Below are the code and all the weights of a small trained network. Each question names an input and a class and asks about switching units off, where a switched-off unit gives its printed mean instead of its output.

import numpy as np


def w(rows, s, z=0):
    codes = np.array(rows[::2]) - 128.0
    scale = np.full(codes.shape[1], s)
    scale[-1] = z or s
    return codes * scale


def norm(h):
    return h / np.sqrt((h * h).mean(-1, keepdims=True) + 1e-5)


def f(y):
    return y / 2 * (1 + np.tanh(0.7978845608 * (y + 0.044715 * y**3)))


def log_softmax(a):
    a = a - a.max(-1, keepdims=True)
    return a - np.log(np.exp(a).sum(-1, keepdims=True))


def net(x, mask):
    res = np.array(x, float).reshape(1, 8) / 4 @ E
    u = 0
    for l in range(2):
        y = f(norm(res) @ A[l][:, :-1].T + A[l][:, -1])
        res = res + np.where(mask[u : u + 4], y, B[l][:, -1]) @ B[l][:, :-1]
        u += 4
    return log_softmax(norm(res)[-1] @ U[:, :-1].T + U[:, -1])


A, B = {}, {}
E = w([
[137,135,119,127,141,138,126,131],'x0',
[115,124,124,131,123,122,128,130],'x1',
[142,142,117,188,104,112,203,158],'x2',
[133,132,136,129,135,142,123,134],'x3',
[124,82,124,223,163,108,109,84],'x4',
[129,250,86,146,158,52,79,118],'x5',
[110,174,75,177,27,210,57,135],'x6',
[73,176,143,124,131,181,189,76],'x7',
],0.012)
A[0] = w([
[136,149,86,10,70,99,174,200,2],'0.n1',
[196,79,109,136,97,70,78,216,11],'0.n2',
[148,145,86,157,121,137,195,140,16],'0.n3',
[201,148,114,200,95,121,202,221,35],'0.n4',
],0.013,0.0059)
B[0] = w([
[127,111,188,242,159,187,75,153,235],'0.n1',
[84,190,124,109,141,212,226,2,253],'0.n2',
[49,56,198,41,58,114,59,24,140],'0.n3',
[61,79,139,87,84,43,78,125,236],'0.n4',
],0.015,0.0049)
A[1] = w([
[138,54,64,177,153,93,120,66,135],'1.n1',
[119,106,107,57,174,185,24,93,8],'1.n2',
[144,114,38,159,17,180,87,123,1],'1.n3',
[153,4,86,107,76,196,161,150,64],'1.n4',
],0.015,0.005)
B[1] = w([
[154,134,166,107,67,239,103,213,247],'1.n1',
[42,43,156,139,25,50,172,119,218],'1.n2',
[216,59,221,56,254,87,224,171,254],'1.n3',
[131,247,5,161,147,47,63,105,248],'1.n4',
],0.0099,0.0064)
U = w([
[26,57,173,88,50,23,119,111,96],'0',
[194,109,155,55,205,71,225,175,140],'1',
[65,197,139,106,121,187,218,11,50],'2',
[127,113,166,247,105,185,71,184,106],'3',
[138,199,35,143,136,31,93,136,254],'4',
],0.011,0.0038)

Each question gives the input, the list of numbers given to net, and the class t.
The units are the neurons (one row each of A and B). Each row of codes is followed by its name. A weight is (code - 128) times the scale printed after its matrix; where a second scale follows, it is the last column's (A, B and U).
mask holds one flag per neuron, layer by layer. A switched-off neuron (its flag False) gives its mean, the last column of its row in B, instead of its output. The means were averaged over made-up inputs and are rounded, as every weight is.
A unit's drop is (log p(t) with every unit on - log p(t) with that unit switched off) / (log p(t) with every unit on - log p(t) with every unit switched off).
The circuit of an input: a set's keep is (log p(t) with only the set's units on - log p(t) with every unit switched off) / (log p(t) with every unit on - log p(t) with every unit switched off). Starting from all 8 units, units are removed one at a time, each time the one whose removal leaves the highest keep (on an exact tie, the one counted first), for as long as the keep stays at least 0.8.
circuit, biggest first: the units of the circuit, biggest drop first
most important unit: the unit with the biggest drop
top k neurons: the k neurons with the biggest drops, biggest first
k most important neurons of layer l: the k neurons of layer l with the biggest drops, biggest first
input [5,1,1,-4,2,-8,-7,-1], class 4: top 3 neurons : [1.n4 1.n3 0.n2]
input [5,3,3,-2,-5,-3,2,-2], class 3: circuit, biggest first : [0.n1]
input [0,6,4,-6,-7,0,4,-3], class 3: top 2 neurons : [0.n1 1.n2]
input [3,1,-5,5,-3,-1,8,6], class 1: circuit, biggest first : [1.n3 0.n2]
input [7,1,-3,4,-4,4,6,6], class 1: circuit, biggest first : [1.n3 0.n2]
input [-7,4,-6,1,-6,1,-6,-8], class 2: top 3 neurons : [0.n2 0.n4 1.n3]
input [-8,0,-5,4,-8,4,-5,-8], class 2: top 3 neurons : [0.n2 0.n4 1.n3]
input [-6,-6,6,-5,6,-4,3,-7], class 2: top 2 neurons : [0.n2 1.n2]
input [-8,5,-3,5,-7,6,3,4], class 3: top 3 neurons : [0.n1 0.n2 1.n4]
input [6,-1,-7,-2,1,-2,-7,0], class 0: 2 most important neurons of layer 1 : [1.n2 1.n3]
input [8,-7,7,8,5,-7,4,-2], class 0: top 2 neurons : [0.n4 0.n3]
input [-2,-8,4,-5,-3,-2,7,-7], class 1: top 4 neurons : [1.n3 0.n4 0.n3 1.n2]
input [3,7,7,8,-1,0,7,-4], class 0: top 2 neurons : [0.n4 0.n3]
input [-4,-2,-4,3,5,-3,-3,4], class 3: most important unit : 0.n2
input [-5,3,3,-7,7,2,0,6], class 3: circuit, biggest first : [0.n2 1.n1]
input [4,0,8,8,-7,-8,7,0], class 0: 2 most important neurons of layer 0 : [0.n4 0.n3]
input [-5,5,-5,-4,7,-6,7,3], class 1: top 2 neurons : [1.n3 0.n1]
input [0,7,8,-1,-7,-3,-7,4], class 0: 2 most important neurons of layer 1 : [1.n3 1.n1]
input [-6,5,1,3,-1,2,0,1], class 4: 2 most important neurons of layer 0 : [0.n2 0.n3]
input [-1,-5,3,-8,8,8,5,-5], class 3: most important unit : 1.n1
